Below are the code and all the weights of a small trained network. Each question names an input and a class and asks about switching units off, where a switched-off unit gives its printed mean instead of its output.

import numpy as np


def w(rows, s, z=0):
    codes = np.array(rows[::2]) - 128.0
    scale = np.full(codes.shape[1], s)
    scale[-1] = z or s
    return codes * scale


def norm(h):
    return h / np.sqrt((h * h).mean(-1, keepdims=True) + 1e-5)


def f(y):
    return y / 2 * (1 + np.tanh(0.7978845608 * (y + 0.044715 * y**3)))


def log_softmax(a):
    a = a - a.max(-1, keepdims=True)
    return a - np.log(np.exp(a).sum(-1, keepdims=True))


def net(x, mask):
    res = np.array(x, float).reshape(1, 4) / 4 @ E
    u = 0
    for l in range(4):
        y = f(norm(res) @ A[l][:, :-1].T + A[l][:, -1])
        res = res + np.where(mask[u : u + 4], y, B[l][:, -1]) @ B[l][:, :-1]
        u += 4
    return log_softmax(norm(res)[-1] @ U[:, :-1].T + U[:, -1])


A, B = {}, {}
E = w([
[106,142,102,144,88],'x0',
[186,98,134,106,78],'x1',
[246,179,91,181,199],'x2',
[137,80,55,96,112],'x3',
],0.011)
A[0] = w([
[247,185,125,181,43,5],'L0N1',
[171,135,213,147,57,99],'L0N2',
[118,75,108,93,44,132],'L0N3',
[194,195,166,198,48,52],'L0N4',
],0.014,0.0028)
B[0] = w([
[71,134,91,62,180,246],'L0N1',
[174,137,75,66,120,196],'L0N2',
[148,109,144,47,115,253],'L0N3',
[141,119,118,248,149,209],'L0N4',
],0.017,0.0065)
A[1] = w([
[114,146,145,175,129,63],'L1N1',
[183,110,138,143,214,5],'L1N2',
[208,131,250,126,135,192],'L1N3',
[166,166,111,120,222,214],'L1N4',
],0.021,0.0022)
B[1] = w([
[204,94,155,162,43,144],'L1N1',
[34,219,121,117,189,198],'L1N2',
[103,53,18,73,192,156],'L1N3',
[169,159,5,182,173,250],'L1N4',
],0.016,0.015)
A[2] = w([
[137,3,132,164,191,250],'L2N1',
[85,168,144,187,200,71],'L2N2',
[110,126,29,96,27,204],'L2N3',
[85,59,63,124,97,225],'L2N4',
],0.016,0.0024)
B[2] = w([
[209,254,180,108,106,160],'L2N1',
[154,84,168,162,88,222],'L2N2',
[205,231,160,101,203,254],'L2N3',
[113,176,201,91,114,230],'L2N4',
],0.013,0.0091)
A[3] = w([
[167,54,133,53,149,7],'L3N1',
[111,3,50,115,111,20],'L3N2',
[163,79,108,80,68,212],'L3N3',
[164,120,99,127,171,77],'L3N4',
],0.02,0.0017)
B[3] = w([
[151,211,228,114,211,223],'L3N1',
[211,95,203,169,204,116],'L3N2',
[74,124,138,75,208,175],'L3N3',
[11,135,57,61,107,253],'L3N4',
],0.012,0.0073)
U = w([
[166,28,130,142,126,11],'0',
[131,71,134,162,141,2],'1',
[146,164,197,28,147,232],'2',
[57,90,191,119,42,64],'3',
[135,171,1,187,199,195],'4',
[173,122,150,232,51,140],'5',
],0.016,0.007)

Each question gives the input, the list of numbers given to net, and the class t.
The units are the neurons (one row each of A and B). Each row of codes is followed by its name. A weight is (code - 128) times the scale printed after its matrix; where a second scale follows, it is the last column's (A, B and U).
mask holds one flag per neuron, layer by layer. A switched-off neuron (its flag False) gives its mean, the last column of its row in B, instead of its output. The means were averaged over made-up inputs and are rounded, as every weight is.
A unit's drop is (log p(t) with every unit on - log p(t) with that unit switched off) / (log p(t) with every unit on - log p(t) with every unit switched off).
The circuit of an input: a set's keep is (log p(t) with only the set's units on - log p(t) with every unit switched off) / (log p(t) with every unit on - log p(t) with every unit switched off). Starting from the 12 units with the biggest drops (on a tie, the unit counted first), units are removed one at a time, each time the one whose removal leaves the highest keep (on an exact tie, the one counted first), for as long as the keep stays at least 0.8.
units of the circuit, in order: the units of the circuit, biggest drop first
k most important neurons: the k neurons with the biggest drops, biggest first
top k neurons in layer l: the k neurons of layer l with the biggest drops, biggest first
drop of u: that unit's drop, to one decimal
input [7,5,-3,-6], class 2: units of the circuit, in order	L1N4
input [4,-6,-3,-1], class 3: units of the circuit, in order	L1N4, L0N2, L2N3
input [0,-7,-2,-2], class 5: top 2 neurons in layer 1	L1N4, L1N3
input [-3,-5,-4,-5], class 3: 3 most important neurons	L1N4, L0N3, L2N3
input [-7,-7,-8,-1], class 3: 2 most important neurons	L1N4, L2N3
input [2,-8,-2,-2], class 5: 3 most important neurons	L0N3, L1N4, L1N3
input [5,-8,0,-1], class 5: 4 most important neurons	L0N1, L0N2, L1N4, L1N3
input [7,-7,-6,-6], class 3: top 2 neurons in layer 0	L0N2, L0N4
input [8,-4,-5,-8], class 5: top 2 neurons in layer 0	L0N1, L0N3
input [5,-8,-3,-8], class 5: 2 most important neurons	L0N3, L3N4
input [3,-5,-4,-5], class 3: top 2 neurons in layer 1	L1N4, L1N3
input [-4,-6,-8,-7], class 3: drop of L2N3	0.3
input [-1,3,-6,2], class 2: drop of L0N3	0.0
input [8,-7,1,0], class 5: drop of L0N3	0.6
